Each new row is followed by what is left of it after taking away its nearest point in the smallest flat space through zero that holds the rows named last above it.
ruga, 5 rows:
[[ 15  -3   8   7  17   7  -1 -22 -13   0   3  -3   3 -11  16  12  11 -10
   -2 -39 -17  16   3  14  -2   1   4  16  -6 -21  -6  -5   9 -13]
 [-15   5  -4 -15 -12 -13  -1  14  23  -8 -10  -4   5  11  -9  -8 -19  -1
  -16  26  16  -9   0  -4  -6   7   3 -17   9  10   5 -10  -3  11]
 [  9 -33 -19   2 -24  -3  -7  15   0  14   8   9  -7 -11   2  10  11   7
   -4  11  34 -11  21 -38 -18  -8  -9  28 -17  13   6  -4  -1  12]
 [-11  17 -17  19 -26 -24 -25  29  15 -25  22  27  17  14   3   7 -38   4
  -16   8  14  11  30   7  14  11  -2   1   2  -1  15 -14  -4  -1]
 [  0  -2  20  -7   7  23  20 -26  -1  18 -12   2  10 -17  -7   6  29 -17
   12 -38 -21  24 -18   8  16   8   1 -17  -9 -15 -15   5   8  11]]
New rows:
[ -2  -9   3  23   4  -4  -3 -22  14   5   4   7  -4  -5  25  23   8  -6
 -21 -39  -6  14 -18  11 -10   6   8   7 -12   2 -16 -20   5   4] : [-10  -2  -2  23   0  -6  -2  -7  13   5   5   7 -13   5  14  10   2   7
 -10  -7  -2  -2 -25   5  -6   0   4  -3  -5  19 -12  -8  -4   6]
[ 15 -11 -27   2 -19  -4 -14  11 -22   2  40  -5  -2 -13  39  14 -14   3
  -5  17  21 -19  29 -23 -52 -34  -5  13 -14  14   7  -5 -16   0] : [ -1  12  -5  -8 -11   8   4  -4 -12   4  25  -5  12 -12  24   7 -10 -10
   4   2  -5   0   4   1 -26 -21   0 -28  -6   5  -4   1 -14   9]
Bef:
[[ 22  58  -9 -30 -12 -12   6 -19  45  20 -10  -7  -2   4 -36 -17  -1 -20
   23  28  20  52 -16  13 -23   6 -15   4 -10 -23  13  21 -10 -38]
 [ 22  28 -29 -25 -12   4  23 -19  15  13  -5  -5   1  -4 -12  -8  10  -9
   21  25   7  46  -5  21   1  -2   6   2   0 -12 -11  21   6 -24]
 [  9  32 -11 -18  -5  15  18 -20   5  14  -2 -20   5  17   7  -1   9  -1
   13  14  -4  35   4  25  12   1   4  -7   3 -18   5  24  11 -19]
 [ 10  41 -34 -32  -7  23  32 -31   1  21   1 -27   4  12   8   1  14  -8
   20  30  -8  64   5  36  21  -3  11 -10   8 -22  -4  40  23 -27]]
New rows:
[  4 -18  -2 -16  17  15  17 -18 -17  -4   5 -10  23  23  30   2  -5   7
  13   3  -8  16 -13  23  11 -10  17   6   2 -22 -19  -2   6   5] : [ -3 -17   7 -13  20  -2   0  -9  -3  -6   5  -1  17  14  10  -2 -16  -3
   8   3   1  10 -22   5  -8  -8   4  10  -4 -18 -11 -11  -6   6]
[ 16  51   9   1 -25 -23 -18  18  36   2   9  12  16   7 -27 -18   8   5
   2 -13  17 -15 -21  -7 -19  24 -24  21  17  -7   4 -24 -10  13] : [ -2  34 -13  -1 -18  -5  -6  14   4   1  21   2  15   1  -4  -4  13   5
  -5  -8  -2  -5 -10  -1   7  16  -9  12  30  -1 -10 -12  13  24]
[ 31  -3  12 -19   4 -24  10   6   0   5 -15  -5  15  10  -9 -11 -15  21
  22   2   3 -24 -20  21 -11  -7   4   8   1   5   8 -29  -8 -21] : [  4  -7   1 -22  15 -19   5   5 -16   7  -3 -14   9   3  -4   0 -22   9
  12  10  -9 -11 -17  14  -3 -11   4   0   8   8   9 -19   5 -14]
fira:
[[-38   6   5   9  10 -12  -7   0   7 -16 -60  -7   2  37  15 -30  15   4
   -2  -6 -11  14  14 -23  19  10   5  -4  71  -3 -39  40  36   1]
 [ 18  20  -7 -42 -18 -25   6  18   9 -10  20  -2  17  13 -17   1  -4   0
   12 -13   1 -14 -12 -12  14 -14   3  -6 -16   8  13  15 -11   8]
 [ -8   8   1  -5  -4   3 -14   2  11 -21 -18  19   0  19  -6   3  10  -8
  -11  17 -10 -12   6 -20  24 -10  -9  -6  14  -7  -6  11   2  14]
 [-13   9   3 -24 -12 -15  26   4  -7  -4  -6 -17   3   6  10  -4  -9   5
   -4 -22  -6  29 -17  -3 -12  12  -1  -3   6  16 -15  13  10  -2]
 [-13  -3   3 -13   2  15  19  -7 -14 -15  -9   0  -5   2   2   1 -18   4
  -13   9  -9  17 -18   6 -14  29  -2  31 -10  16  -1  -3  -6   9]]
New rows:
[ -2 -31  11  27  35  39 -27   7 -11   4  10   5  -7  -4  -3   2  -7 -32
 -17  24  11 -22  22  18 -17  25  18  26   3   8  22 -11   4  16] : [ -3 -11  12  -6   9   8 -11  21  -4   1  16  -6   2   6   1   5  -4 -34
 -17  -4   7  -6  11   2 -12   9  12  -7   8  15   9   7  14  15]
[ -1  28  -8 -31  16 -16  19  17   6 -50   0  17  12  17  -7   9 -20 -16
  -5 -12  11  -8  17 -21  15   2 -20  12  31  20  10   7 -22  19] : [  1  12  -5   3  25  -7  16   8   0 -23   9   9   2  -8   6  12 -16 -15
  -3 -17  20   1  27  -3  -3   1 -19   2  29  12   8 -12 -17   2]
dagen (3 x 34):
[[ 15   5 -31  -1 -16  -2 -23   3 -22  22 -12   3  21  -5 -10  12  28  11
    9  -6  25  14   6 -21   0 -15   7  -2  16 -11  -8  13  -1 -22]
 [ -5  11 -35  13 -11  -9 -11  -8 -13  18 -12   0  -9   7 -14  26  29   8
   17  -4   3  17  -6 -25  -1 -28  15  11  15 -24  -6 -11  -7   2]
 [-12 -10  -9  23 -13 -28  12 -13   9  13 -12  -6 -15  19  14   0   6 -18
   -1  -8  -4  -1  -9   7   6 -19  19  17   9  -2   6 -35  -9  10]]
New rows:
[ 18 -30   2 -11 -16  -6  10 -11 -20  -9 -15  15  28   8 -13 -13 -22 -40
  -7   7  33  25   2  14 -10  22  14  11  12  22 -29  19  -3 -14] : [  3 -17  -1  -7  -5   0  15 -16 -17 -18 -10  15   4  11 -26   4 -21 -33
   4  13  13  30  -6   3 -14  15  14  17   8   7 -31  11  -5   6]
[ -6  -8  14 -12  29  43 -11   2 -17   8 -14   4 -39 -16 -11  23  -6   7
  22  -8 -15  22 -22  11 -35  16  -7   5  -9  -4  -2 -19  -8  -7] : [  3 -21  12  -8  15  29 -12   2 -18  21 -23   2 -23 -13   3  10  -3  -4
  14 -16   1  18 -18  20 -30  14   0   6  -2   7   1 -24  -9 -21]
gobul (5 x 34):
[[-11  18 -21 -21 -41   6   6  11 -41   1  40  -2  -3 -22  17  14 -11 -14
   22 -21 -11  -4   2  20   2  32 -10  12  -9 -29 -32  -2  13 -20]
 [ 19   4 -12 -19 -12  -5 -11  24  17  10 -15  21   6  23  22  16 -27  -9
    1 -35  55 -11   8 -15  -3  29  17 -47 -16   4 -12  22 -19  -1]
 [ 41 -21 -28   6 -20  16  24  -3  -6  11  23  13   6   7 -12  42 -33 -12
  -10  -8  26   8  -2 -40   7 -12  -3  10 -19   9  16  26  -6   0]
 [  3 -24  -8 -36   0  -9 -14 -45 -39  28   9 -15   9  -2  -3 -11 -23   7
  -12  20 -20  32 -16  15  11 -19 -29   1  -4  25 -34  -1 -27  44]
 [ -7  14   0 -15   9  -3 -28 -13  -3  34  11  -4  23  11  -7   3  -4 -10
  -23   8   8  24  -2 -15  33 -40  -5 -19  -4  -4  -2  15 -22  16]]
New rows:
[ -6   5  -5 -13  17  -8  -2   0  14 -42 -24  -5 -18   4  26  -1  -3   5
  19 -40  17 -15  -6  30   7  19  -1  -9   4 -26  -7 -13  -2 -12] : [  3  -3 -11  -8  20  -1   2 -17   6 -29  -9  -9 -10   4   9  10  -8   2
   5 -25  10   2 -11  13  22 -13 -11   6   2 -21   5  -6  -7  -3]
[ 25 -38   1 -10   7  18  13 -28  -3 -11 -16  -3 -19 -14  -7  10 -19  19
  32 -12 -21   8   1  10 -27  41   6  14  -7  14 -13 -11  -2  16] : [  5  -3   8  -6  15  20 -10 -16  10   6  -5  -3  -2  -9 -11  14  -3   5
  19 -13 -13  14   8  -4   1  13  15   0  -5 -12   0  -1  -4   3]
pev:
[[-31 -13 -10  20   9 -26  -6   2  36  32  -8 -34 -38 -12  30  24 -14  21
   -3  30  -6  41 -23  12  -7 -31   5 -20  28  15  52  -7 -41   6]
 [-10 -11   4  36  11 -31  11   3   6  23   1  -5  -6 -19  22  14 -18   7
  -21  30   0  20   4 -16   4  -1   2   7  12  12  32 -13  -7  25]
 [  7   6   1  21   5 -17   2   2   2  20   5  -9  -1 -19  21  13 -19   6
  -20  18  -1  25 -12 -18  17   0  -4   3   4   3  17 -13   8   8]
 [-15  -9   4  34   9  -2   7  -1  19   6   9 -12  -6  -2  31  -1 -13  21
   -8  47   7  44  -1   0 -20 -15   0  -5  28  -1   0 -18   0 -25]
 [  3   8  -7  -3   3 -18  -7   5   5  17  -2 -19 -21 -17  14  17 -13   2
   -8  11  -9  22 -19   5  24 -12   4  -7   3   8  35  -4  -5  13]]
New rows:
[-13 -19  -3 -11  -1  17 -15  -2  16  -5 -23 -12 -12  18  -3  -4  14   3
  10  20  13   3  -2  15 -31 -14   6   8   5   4  22  -4 -16  -4] : [  7  -7   0  -7  -3  14 -14  -2   2   0 -18  -6   3   7  -2  -1   6  -3
  -4  12  13   1  -6  -6 -11   0  -1  18  -8   0  16  -9   5   3]
[  0  -5  20  17 -11 -35   2  14   2   8   4  13  19 -27  14  19 -16   7
 -24  -2  20   0   5 -26  10  25 -10  22 -11   1   5 -12   4  53] : [ -6  -1  13 -12 -16  -9 -10  13  11 -13   3   3   4  -8   8   7  -2  11
   1  -2  18   7  -2   9  -4   6  -4   5  -3  -6 -10  -4  -1  18]
[-26  11  -8  -5   9  22   4 -21   2 -10 -25 -25  -4  20  -5 -26  15   1
  27  -9 -21  -1 -23  12   2  -1  -1  -3  18 -26  34  14 -19 -27] : [-15  12   0  13  13  11  15 -19 -12  -7 -19 -14  10   9  -1 -26   6  -4
  10   0 -19  -2 -12  -8  13  14  -3  12  13 -25  34   6  -1 -11]
